Read these off the array that follows.
1) Read off the entry just right of -28.
2) Read off the second entry in reading order.
3) Read off the entry just left of -3.
((2, 3, 11, 4, 1, 5, 10, -9), (-12, 27, -33, 39, 28, -3, -16, -21), (-18, 18, -12, 16, 1, 15, -22, -12), (4, -13, 3, -7, -7, 4, 10, 18), (6, 3, -4, -2, 7, 11, -1, 3), (-13, 55, -36, 44, 31, 0, -30, -38), (-9, -13, -9, 13, -4, -24, -33, 8), (5, -12, -2, -6, -5, -12, 7, -12), (-17, 39, -28, 38, 32, 7, -23, -29))
1) 38
2) 3
3) 28

array([[504, 599, 243, 825, 194],
       [374, 203, 244, 791, 824],
       [483, 434, 145, 884, 491],
       [897, 718, 973, 145, 917]])
Rows and columns are numbered from 0.
Find the entry in the top-left corner.
A: 504
The entry just right of 791: 824
Find the entry at row 0, column 1.
A: 599
The bottom-right entry: 917
Find the entry directly above 483.
A: 374
Find the top entry of the column that holds the largest entry.
A: 243
Find the entry at row 2, column 2.
A: 145
The entry in row 1 and column 1 -> 203
Find the entry in row 2 and column 0.
A: 483
The entry in the top-right corner: 194

arr =
[[ 24.55   1.87   4.85  31.91  -3.05  -8.75  -4.04   0.65  -3.66   4.58
   15.55  14.41  -6.56   0.04   0.22  10.37]
 [-12.65   1.87   3.26   9.10  -3.05  -3.26   7.78  11.24  -3.66   4.58
  -15.78  -0.14   1.78   9.78   0.22  10.37]
 [-12.65   1.87   4.85   9.10  -3.05  -8.75  -4.04   0.65  -3.66   4.58
   19.24  14.41  -6.56   0.04   0.22  15.93]
 [  1.05  18.24   4.85   9.10  -3.05 -23.86  -4.04   0.65  -3.66   4.58
   26.61  14.41  -6.56   0.04   0.22  10.37]
 [ 24.55   0.91   4.85   9.10  -1.39  -1.88  -4.04   0.65  -3.66   4.58
   15.55  14.41  -6.56  -7.64   0.22  10.37]
 [-12.65 -14.50   4.85   2.25  -3.05  18.72  -4.04   0.65  -3.66   4.58
  -15.78  14.41  -6.56   0.04   0.22   8.78]
 [-12.65   1.87   4.85   9.10  -3.05  -8.75  -5.52   0.65  -3.66   4.58
   24.76  14.41  -6.56   0.04   0.22  10.37]
 [-22.44   1.87   4.85   9.10  -3.05  -8.75  -4.04   0.65  -3.66   4.58
   15.55  14.41  -6.56   0.04   0.22  10.37]
 [-26.36   1.87   4.85   9.10  -3.05  -8.75  -4.04   0.65  -3.66   4.58
   15.55  14.41  -6.56   0.04   0.22  10.37]
 [-14.61   9.57   4.85 -12.57  -3.05  -8.75  -4.04   0.65  -3.66   4.58
   15.55  10.32  -6.56   3.12   0.22  10.37]
 [ 20.63   0.91   4.85  25.07  -3.05   2.24  -4.04   0.65  -3.66   4.58
   15.55  14.41  -6.56   0.04   0.22  10.37]
 [  4.97   1.87   4.85   9.10   0.92  -8.75  -4.04 -19.11  -3.66   4.58
   15.55  14.41  -6.56  -9.69   0.22 -14.28]
 [-12.65   1.87   4.85   9.10  -3.05  -8.75  -4.04   0.65  -3.66   4.58
   32.14  14.41  -6.56   0.04   0.22  10.37]
 [-12.65 -16.42   4.85   6.82  -3.05  22.84  -4.04   0.65  -3.66   4.58
  -17.62  14.41  -6.56   0.04   0.22  10.37]]
Give the entry just left of the largest entry.
Answer: 4.58
Give the entry just left of -16.42.
Answer: -12.65
The entry just right of -17.62 -> 14.41
Give the entry just left of -17.62.
Answer: 4.58
Give the entry just right of -0.14.
Answer: 1.78
Give the maximum.
Answer: 32.14
Give the entry just left of 8.78.
Answer: 0.22
Give the entry just left of -14.28.
Answer: 0.22
The entry just right of -3.26 -> 7.78

Read these off the grid that follows.
1) Read off the fourth entry from the end, reading row by row.
2) Read off the top-left entry.
3) Read off the 5th entry from the end, reading row by row.
4) Read off the largest entry in the first column.
5) Read off the entry directly below the smallest entry.
6) Read off the entry directly above -75.96.
7) Read off the entry directly above the smallest entry.
8) Read off the bottom-right entry.
95.43	134.22	126.03	-127.89
-28.32	-19.72	-21.90	149.61
-41.25	-48.66	-45.43	185.28
93.25	163.15	141.60	-148.54
69.86	102.01	80.16	-75.96
-12.17	-54.30	-37.34	168.35
105.82	110.30	93.45	-99.22
117.78	127.19	115.11	-118.35
120.01	94.37	87.83	-84.83
-24.18	-34.54	-29.65	167.69
-15.62	-39.79	-25.46	147.02
76.17	94.57	92.99	-81.89
-44.38	-80.19	-71.13	200.51
1) -44.38
2) 95.43
3) -81.89
4) 120.01
5) -75.96
6) -148.54
7) 185.28
8) 200.51
